Here is a tiny trained network, its code and every weight. The questions are about switching its units off for an input and a class, where a switched-off unit gives its printed mean instead of its output.

import numpy as np


def w(rows, s, z=0):
    codes = np.array(rows[::2]) - 128.0
    scale = np.full(codes.shape[1], s)
    scale[-1] = z or s
    return codes * scale


def f(y):
    return np.maximum(y, 0)


def log_softmax(a):
    a = a - a.max(-1, keepdims=True)
    return a - np.log(np.exp(a).sum(-1, keepdims=True))


def net(x, mask):
    res = np.array(x, float).reshape(1, 5) / 4 @ E
    y = f(res @ A[0][:, :-1].T + A[0][:, -1])
    res = res + np.where(mask, y, B[0][:, -1]) @ B[0][:, :-1]
    return log_softmax(res[-1] @ U[:, :-1].T + U[:, -1])


A, B = {}, {}
E = w([
[212,221,68,130,157,189,172,138],'x0',
[133,126,148,120,128,132,132,133],'x1',
[114,125,148,140,140,152,137,131],'x2',
[147,142,150,197,15,171,108,195],'x3',
[168,129,149,135,137,186,4,67],'x4',
],0.014)
A[0] = w([
[111,124,96,113,155,97,190,158,232],'N0',
[94,127,109,53,225,124,123,107,255],'N1',
[150,42,154,143,136,138,32,107,170],'N2',
[120,121,107,168,155,126,124,141,125],'N3',
[220,174,127,123,168,206,69,98,46],'N4',
[161,132,122,132,80,140,160,204,161],'N5',
[122,112,169,210,85,134,21,127,107],'N6',
[102,81,118,120,159,130,91,87,168],'N7',
[117,112,142,109,121,130,81,125,119],'N8',
[88,94,150,127,110,68,180,165,194],'N9',
[128,109,113,140,177,142,149,138,132],'N10',
[34,45,141,119,106,76,150,172,219],'N11',
[167,221,100,102,151,171,147,149,145],'N12',
[160,157,140,142,169,173,56,108,105],'N13',
[125,195,91,144,134,138,210,146,109],'N14',
[137,154,141,212,5,152,96,219,135],'N15',
[141,170,97,98,170,115,204,168,201],'N16',
[126,112,157,123,134,97,155,153,145],'N17',
],0.013,0.008)
B[0] = w([
[178,115,107,133,168,141,126,127,194],'N0',
[158,57,163,133,196,117,100,100,212],'N1',
[71,91,183,79,108,107,81,141,213],'N2',
[143,133,133,128,143,117,116,134,132],'N3',
[131,127,43,223,111,106,34,66,195],'N4',
[138,171,89,149,73,190,167,127,190],'N5',
[77,160,128,97,109,119,116,167,216],'N6',
[104,97,169,83,152,82,63,80,178],'N7',
[120,141,149,78,116,108,115,138,159],'N8',
[178,156,57,191,103,117,75,92,199],'N9',
[163,143,105,118,141,131,126,119,146],'N10',
[125,129,67,177,105,116,60,76,225],'N11',
[190,132,89,164,141,141,167,137,194],'N12',
[110,137,107,137,110,118,63,95,185],'N13',
[156,115,158,111,116,163,184,163,186],'N14',
[88,182,136,136,6,164,151,168,251],'N15',
[193,112,146,116,188,162,146,155,199],'N16',
[148,126,114,163,136,125,110,114,157],'N17',
],0.012,0.025)
U = w([
[174,127,97,187,195,101,87,92,240],'0',
[117,174,68,193,95,151,116,112,202],'1',
[78,100,173,50,189,108,110,92,23],'2',
[67,164,168,68,112,126,104,185,109],'3',
[207,123,125,106,221,156,199,151,86],'4',
[174,183,133,154,121,163,246,174,6],'5',
],0.012,0.0025)

Each question gives the input, the list of numbers given to net, and the class t.
The units are the neurons (one row each of A and B). Each row of codes is followed by its name. A weight is (code - 128) times the scale printed after its matrix; where a second scale follows, it is the last column's (A, B and U).
mask holds one flag per neuron, in row order. A switched-off neuron (its flag False) gives its mean, the last column of its row in B, instead of its output. The means were averaged over made-up inputs and are rounded, as every weight is.
A unit's drop is (log p(t) with every unit on - log p(t) with that unit switched off) / (log p(t) with every unit on - log p(t) with every unit switched off).
The circuit of an input: a set's keep is (log p(t) with only the set's units on - log p(t) with every unit switched off) / (log p(t) with every unit on - log p(t) with every unit switched off). Starting from the 12 units with the biggest drops (on a tie, the unit counted first), units are removed one at a time, each time the one whose removal leaves the highest keep (on an exact tie, the one counted first), for as long as the keep stays at least 0.8.
circuit, biggest first: the units of the circuit, biggest drop first
top k neurons: the k neurons with the biggest drops, biggest first
drop when u is switched off: that unit's drop, to one decimal
input [7,0,4,0,-8], class 4: circuit, biggest first	(N16)
input [-7,4,2,7,1], class 3: top 3 neurons	(N6; N2; N4)
input [6,-8,3,5,0], class 5: top 2 neurons	(N11; N14)
input [0,-8,1,0,5], class 2: top 2 neurons	(N15; N9)
input [-1,-7,-8,4,1], class 3: top 3 neurons	(N4; N9; N11)
input [1,-1,6,-4,1], class 0: top 3 neurons	(N2; N6; N14)
input [-4,-2,-2,0,1], class 2: top 2 neurons	(N15; N4)
input [-4,1,-6,1,8], class 3: top 2 neurons	(N6; N1)
input [4,2,6,-4,-6], class 4: drop when N12 is switched off	0.0
input [7,-6,-4,-6,2], class 0: drop when N4 is switched off	3.6
input [7,5,-7,-1,4], class 0: drop when N15 is switched off	0.4
